Below is a small trained network, with its code and all its weights. Each question gives an input and a target symbol and asks what happens when units are switched off, that is, made to give their printed mean instead of their output.

import numpy as np


def w(rows, s, z=0):
    codes = np.array(rows[::2]) - 128.0
    scale = np.full(codes.shape[1], s)
    scale[-1] = z or s
    return codes * scale


def norm(h):
    return h / np.sqrt((h * h).mean(-1, keepdims=True) + 1e-5)


def softmax(a):
    e = np.exp(a - a.max(-1, keepdims=True))
    return e / e.sum(-1, keepdims=True)


def log_softmax(a):
    a = a - a.max(-1, keepdims=True)
    return a - np.log(np.exp(a).sum(-1, keepdims=True))


def net(x, mask):
    ids = ['αγεζηθμξσφψ'.index(c) for c in x.split()]
    T = len(ids)
    res = E[ids] + P[:T]
    u = 0
    for l in range(3):
        r = norm(res)
        for j in range(3):
            rows = slice(2 * j, 2 * j + 2)
            q, k, v = (r @ M[l][rows].T for M in (Q, K, V))
            z = softmax(np.where(np.tri(T) > 0, q @ k.T / 2**0.5, -1e9)) @ v
            o = O[l][rows]
            res = res + np.where(mask[u + j], z, o[:, -1]) @ o[:, :-1]
        u += 3
    return log_softmax(norm(res)[-1] @ U[:, :-1].T + U[:, -1])


Q, K, V, O = {}, {}, {}, {}
E = w([
[106,135,143,103],'α',
[101,110,128,103],'γ',
[97,127,134,103],'ε',
[120,125,123,132],'ζ',
[111,130,131,138],'η',
[122,140,123,139],'θ',
[117,139,127,142],'μ',
[145,107,92,151],'ξ',
[122,155,169,251],'σ',
[162,113,135,103],'φ',
[138,90,102,154],'ψ',
],0.03)
P = w([
[201,156,131,124],'0',
[12,28,254,198],'1',
[72,88,231,170],'2',
[83,121,225,156],'3',
[93,133,216,153],'4',
[114,145,200,151],'5',
[120,154,196,144],'6',
[119,147,188,144],'7',
[119,146,181,145],'8',
],0.0053)
Q[0] = w([
[69,53,168,98],'L0H0',
[134,115,163,253],'L0H0',
[116,40,149,85],'L0H1',
[11,57,165,46],'L0H1',
[172,217,194,57],'L0H2',
[253,51,46,133],'L0H2',
],0.0079)
K[0] = w([
[123,1,152,84],'L0H0',
[33,101,156,229],'L0H0',
[103,119,140,169],'L0H1',
[212,103,134,117],'L0H1',
[126,168,168,145],'L0H2',
[143,53,87,142],'L0H2',
],0.0079)
V[0] = w([
[164,128,109,109],'L0H0',
[161,192,112,142],'L0H0',
[113,117,201,213],'L0H1',
[191,128,203,1],'L0H1',
[200,41,135,127],'L0H2',
[74,68,76,129],'L0H2',
],0.0078)
O[0] = w([
[57,64,181,69,49],'L0H0',
[135,2,128,73,49],'L0H0',
[67,132,203,120,254],'L0H1',
[109,93,152,150,33],'L0H1',
[52,230,188,83,59],'L0H2',
[155,107,192,134,149],'L0H2',
],0.0073,0.0045)
Q[1] = w([
[125,217,131,165],'L1H0',
[89,102,173,8],'L1H0',
[106,151,131,83],'L1H1',
[220,99,130,148],'L1H1',
[144,97,111,87],'L1H2',
[134,132,149,198],'L1H2',
],0.013)
K[1] = w([
[77,230,53,149],'L1H0',
[203,3,175,39],'L1H0',
[119,181,238,30],'L1H1',
[234,110,88,33],'L1H1',
[70,172,119,165],'L1H2',
[158,85,53,133],'L1H2',
],0.0062)
V[1] = w([
[64,212,158,164],'L1H0',
[238,128,165,155],'L1H0',
[3,107,129,149],'L1H1',
[223,211,102,1],'L1H1',
[154,148,82,77],'L1H2',
[156,69,84,111],'L1H2',
],0.0064)
O[1] = w([
[167,19,105,143,191],'L1H0',
[108,103,171,214,138],'L1H0',
[129,211,52,84,186],'L1H1',
[1,83,147,134,1],'L1H1',
[104,69,49,159,114],'L1H2',
[188,69,113,93,152],'L1H2',
],0.0073,0.0065)
Q[2] = w([
[8,170,203,115],'L2H0',
[121,132,1,95],'L2H0',
[27,93,120,56],'L2H1',
[224,101,57,78],'L2H1',
[42,173,179,120],'L2H2',
[202,157,109,195],'L2H2',
],0.0093)
K[2] = w([
[174,200,251,201],'L2H0',
[115,125,46,157],'L2H0',
[100,201,126,78],'L2H1',
[196,124,19,122],'L2H1',
[140,174,162,147],'L2H2',
[116,54,131,162],'L2H2',
],0.011)
V[2] = w([
[180,94,36,144],'L2H0',
[129,174,132,244],'L2H0',
[111,129,100,77],'L2H1',
[101,90,241,101],'L2H1',
[92,115,92,143],'L2H2',
[183,180,147,87],'L2H2',
],0.012)
O[2] = w([
[194,100,95,164,215],'L2H0',
[186,218,95,115,115],'L2H0',
[187,59,75,101,28],'L2H1',
[180,100,180,254,3],'L2H1',
[123,155,40,198,95],'L2H2',
[141,98,238,76,173],'L2H2',
],0.0087,0.0054)
U = w([
[52,188,103,99,54],'α',
[45,83,98,93,172],'γ',
[249,150,181,121,21],'ε',
[132,193,144,200,176],'ζ',
[107,170,65,150,231],'η',
[70,116,232,157,103],'θ',
[195,40,173,147,52],'μ',
[178,124,90,111,130],'ξ',
[134,185,150,111,53],'σ',
[148,65,167,61,40],'φ',
[141,114,90,115,251],'ψ',
],0.014,0.0025)

Each question gives the input, a string of symbols that net reads in full, and the target symbol t.
The units are the heads (2 rows each of Q, K, V and O). Each row of codes is followed by its name. A weight is (code - 128) times the scale printed after its matrix; where a second scale follows, it is the last column's (O and U).
mask holds one flag per head, layer by layer. A switched-off head (its flag False) gives its mean, the last column of its rows in O, instead of its output. The means were averaged over made-up inputs and are rounded, as every weight is.
A unit's drop is (log p(t) with every unit on - log p(t) with that unit switched off) / (log p(t) with every unit on - log p(t) with every unit switched off).
The circuit of an input: a set's keep is (log p(t) with only the set's units on - log p(t) with every unit switched off) / (log p(t) with every unit on - log p(t) with every unit switched off). Starting from all 9 units, units are removed one at a time, each time the one whose removal leaves the highest keep (on an exact tie, the one counted first), for as long as the keep stays at least 0.8.
units of the circuit, in order: the units of the circuit, biggest drop first
most important unit: the unit with the biggest drop
which heads matter: for each layer, one digit per head in row order, 1 if its drop is at least 0.15 and else 0, layers parted by /
drop when u is switched off: that unit's drop, to one decimal
input ξ ξ η ζ ψ, target η: units of the circuit, in order : L0H1, L2H2, L0H2, L1H1
input γ ε ε α η φ ψ ζ, target θ: most important unit : L0H2
input φ φ ζ α, target θ: units of the circuit, in order : L2H1, L2H0, L0H2
input φ φ ε ε θ, target α: units of the circuit, in order : L0H2, L2H0
input γ η σ α μ φ ξ ζ η, target θ: units of the circuit, in order : L2H0, L1H1
input μ η ξ η ζ, target ξ: units of the circuit, in order : L0H0, L2H1, L0H2, L2H0
input η η ξ ξ η, target ε: units of the circuit, in order : L1H1, L1H0
input ζ ψ ε ζ, target γ: which heads matter : 110 / 110 / 100
input γ γ η ξ, target θ: units of the circuit, in order : L0H2, L2H0
input ε ψ σ ξ μ, target μ: which heads matter : 111 / 111 / 100
input ε φ γ, target θ: which heads matter : 000 / 000 / 110
input ψ ζ γ ε η γ η ξ, target ζ: units of the circuit, in order : L0H2, L0H1, L1H1, L2H1
input ξ ψ α η ζ σ η, target η: units of the circuit, in order : L2H2, L1H1
input η γ ε γ θ ζ σ η ψ, target ε: units of the circuit, in order : L0H2
input φ α ε η θ μ, target α: units of the circuit, in order : L0H2, L2H0, L2H1
input ξ ε η θ η ψ, target η: units of the circuit, in order : L2H2, L0H1, L0H2, L1H1
input γ ε α ψ ε ζ θ μ, target θ: units of the circuit, in order : L1H0, L2H0
input ε ψ θ ε α σ μ, target μ: units of the circuit, in order : L2H0, L1H0
input ψ θ ξ γ γ γ ζ ζ ζ, target ζ: which heads matter : 111 / 011 / 011
input η γ ξ θ μ ε ζ σ μ, target ε: most important unit : L0H0
input α ε γ ξ φ ψ, target φ: which heads matter : 111 / 111 / 110
input ε ε η, target μ: which heads matter : 111 / 101 / 100
input ξ ε ε ζ γ θ ζ α μ, target η: which heads matter : 110 / 011 / 001
input ζ γ μ, target γ: which heads matter : 110 / 100 / 100
input γ η ζ η, target θ: which heads matter : 111 / 110 / 101
input ξ η μ, target η: drop when L0H2 is switched off : 0.3
input φ θ α φ θ ζ, target α: drop when L2H1 is switched off : 0.1
input α ε η, target φ: drop when L0H0 is switched off : 1.4
input γ η μ θ φ μ, target θ: drop when L0H0 is switched off : 0.2
input ε ε ε ξ, target μ: most important unit : L0H1
